Each row has a name. Each piece below is followed by the name of the row it came from, unless a question asks for something else. Each question is about the rows just above it. Places in a row count from 1.

[145 130 142  90 150 141 150 119 162 110 129 171 117 144 158  62  67 138
 157 181 120 142 117  90 150 150 128 155 124 143 126 154 101 165 162  81
 109 147 127  97 118  53 145  93  96] = B
[147 127 126 121 183 159 187 124 159 121 146 151  91 124 187  98  68 125
 132 145 154 143 179 104 134 165 129 152 140 174 107 127  91 156 156 134
 139 142 153 157  93 100 127 141 112] = T
[169 108 147  56 188 142 152 123 182 129 154 167 131 190 165  82  83 165
 151 143 124 150 133 129 130 143 150 115 169 153 103 189  92 176 140 110
 101 149 167 125 114  66 159 128 109] = Q
[148 125 126 119 175 160 187 125 151 115 138 154  95 127 189  87 149 126
 134 147 157 143 174 103 131 163 124 151 145 173 103 136  84 162 159 130
 129 144 160 149 103  96 133 135 112] = V
[174 104 147  52 191 139 149 127 181 130 154 161 133 193 168  88  87 164
 151 146 122 152 128 127 132 145 150 111 162 152 104 118  81 101 162 154
 147  97 109 127 165  62 156 129 110] = W
[146 133 136  99 147 144 170 122 158 110 124 167 113 136 164  63  63 133
 158 183 120 139 116  84 151 143 126 158 121 145 127 148 100 163 165  83
 114 145 127  99 118  54 164  93  96] = U
[153 122 128 109 166 156 179 123 142 108 138 161 113 137 180  68  77 137
 143 144 158 136 162 109 125 149 121 151 154 170 102 156  73 172 155 126
 110 151 173 138 117  91 149 125 118] = S
[143 127 125  89 156 159 162 127 164 133 184 173 131 153 173  84  92 166
 148 122 143 137 160 119 121 118 117 141 185 154  89 178  81 189 141 153
 121 149 164 133  98  87 173 109 130] = N
[161 115 145  66 180 147 158 119 175 123 153 174 131 176 162  69  78 164
 151 142 133 144 144 128 127 139 144 127 173 156 101 184  80 176 145 113
 102 154 172 127 112  75 163 124 111] = E
[161 115 134  71 181 138 163 121 160 127 136 131 143 154 160  83  94 141
 157 173 123 141 112  99 146 139 135 146 106 150 137 164 113 177 149  85
 102 149 148 131 129  79 167 118 118] = C
[169 109 140  56 185 138 159 126 168 129 144 142 147 167 160  86  91 153
 159 163 124 143 116 108 138 141 141 131 127 150 120 179 108 176 147  93
  99 155 156 125 129  69 165 123 117] = D
find: [147 157 143 174 103 131 163 124]
V
find: [154 101 165 162  81 109 147 127  97 118]
B
At which places does B hold [150]?
5 7 25 26
find: [119 121]
N

[ 93 155 109 112  83 111 125 147 182  75 140 106  81 132 187  96  87 186
 197 103 136  38  71 137 140 101  91 112]  tiva
[101 180 100 109  82 124 123 139 184  81 159 124  97 118 177 103  88 173
 205 111 117  36  80 136  88 126 103 127]  lolag
[114 145 142 121  81 135 111 123 172 119 132 110 113 144 154  97 111 157
 179 143 117  86  74 118  95 118 127 125]  Gutet
[ 96 174 103 110  82 118 123 143 184  76 154 118  87 124 183 100  87 182
 204 107 127  34  77 137 112 119  96 122]  Kisak
[ 89 134  89 117  87 105 128  89 174  74  88  87  78 174  87 170  89 187
 188 101 147  49  69 134 170 174  87 104]  tava
[ 86 114 123 124  93  99 130 150 165  75 107  89  78 149 188  89  89 184
 177 100 156  62  70 131 200  69  86  96]  Ribi
[112 141 142 127  80 134 109 127 167 119 123 105 112 155 157  93 109 175
 175 143 120  88  72 116 113 114 126 122]  kozo
At which places does tava hold [87]?
5 12 15 27
find: [184  76 154 118  87 124 183]
Kisak
Every place of [174] in tava:
9 14 26

[114 132 126 148 135 126 175 131 129 140 138 125 102 151 116 143 134 164
 170] : taguv
[131 123 132 139 142 118 144 138 119 144 113 178  91 109 136 101 122 177
 112] : zanu
[145 165 136 140 149 126 192 108 161 122  64 143 139 124 137 170 123  85
 172] : rufo
[114 132 126 120 135 126 175 131 129 140 138 113 140 143 120 143 134 164
 170] : supo
[126 143 140 131 118 138 181 147 108 121 129 161 118 143 125  97 142 180
  57] : pume
[116 137 134 120 128 122 120 133 122 125 138  87 134 185 126 103 118 120
 188] : botes
[ 98 135 130 123 131 131 199 138  94 135 145 102 151 125 116 132 127  88
 140] : benaf
[ 98 134 130 123 131 131 199 138  94 135 145 102 115 183 122 111 132 131
 128] : kugo
find: [102 151 125 116]
benaf
Where do [136 140 149] appear?
rufo
Places of [134] in row kugo:
2

[100 103 157 151  75  84 156  73  75 144  84 122 151  89 145]  Miv
[144 171 141 116  97  86 156  88  93 186 142 129 184 113 152]  fem
[146 115 141 132  92  75  42 122 121  97  67 132 115 111 122]  zezov
[110  70 172 125 116  95 224 105  99 103 132 112 139 148 144]  gafot
[142 159 132 159  92 159 150  83  92 195 130 128 177 105 158]  keda
[224 105 101 103  84  89  73  75  75 156 122 151  84 144 143]  Pez
Places of [159] in row keda:
2 4 6
find: [224 105  99 103 132]
gafot
Places of [115] in row zezov:
2 13
find: [ 75  84 156  73  75 144  84 122 151  89]
Miv

[157 138 128 118  41 138 108 163 105  41] : tute
[157 138 128 118  41 145 108  40 168 153] : fodib
[157  99  87  87 106 142 123 137 152 119] : gagon
[128 118  41 145 108 163 167 153 110  92] : Tupi
[159 129  93  65 102 194 112 110 147 144] : murup
[127 168 183 177  81  88 134 168 104 132] : zeme
[102  93 140 161  95 131 110 145 219 136] : rasun
Every place of [41] in tute:
5 10
Places of [105] in row tute:
9
find: [128 118  41 145 108  40 168 153]
fodib
[157 138 128 118  41 138 108 163 105  41] is in which row?
tute

[116 120 144 120 110 124 114 124 144 137 128 135 110 123 129 120 119 184
 131 122 121 122 119] = Bito
[110 119 131 129 126 124 114 124 144 137 128 135 110 123 129 120 115 184
 131 122 131 122 119] = neto
[110 151 143 133 130 137 154 118 149 130 126 109 143 147 127 125 156 149
 108 124 137 131 129] = bas
Where do [110 119 131 129 126 124 114 124 144 137 128 135 110 123 129 120 115 184
 131 122 131 122 119] appear?
neto
The row with [116 120 144 120 110 124 114 124 144 137 128 135 110 123 129 120 119 184
 131 122 121 122 119] is
Bito
find: [143 147 127 125 156 149 108 124 137]
bas
The row with [128 135 110 123 129 120 119 184 131 122 121] is
Bito
Every place of [120] in Bito:
2 4 16

[128 199  88 124 170 169 205]  Gisa
[165 178  65 107 219 153 117]  Der
[201  53 105  67 145 139  82]  kosa
[200  44 130  77 210 149  73]  Bepe
[ 84  85 163 152 132  85  33]  bof
[ 91  97 165 159 134 160  42]  Zili
[ 82 125 165 178  62 139  82]  zodim
find: [ 82 125 165 178  62 139  82]
zodim
At which places does bof hold [132]?
5
[165 178  62] is in which row?
zodim
[178  65 107] is in which row?
Der
Places of [85] in row bof:
2 6

[210  85  60 210 210 143 117] -> losam
[186  76  81 153 200 111 103] -> dul
[117 117  72  88 165 117 117] -> geko
[123 210 115 206 134 191 179] -> bek
[ 60 206  99  46 176 118 165] -> Kova
[176 142  92  63  75 101  76] -> nunud
[123 177  82 151  67 199 171] -> Rav
[ 59 161 192 138 208  95 163] -> vopiz
[201  49 149 123  94 152 155] -> Dob
[176 142  92  63  49 100 137] -> gab
[176 142  92  63  75 101 105] -> zenib
Places of [210] in row losam:
1 4 5
At which places does geko hold [117]?
1 2 6 7
find: [115 206]
bek

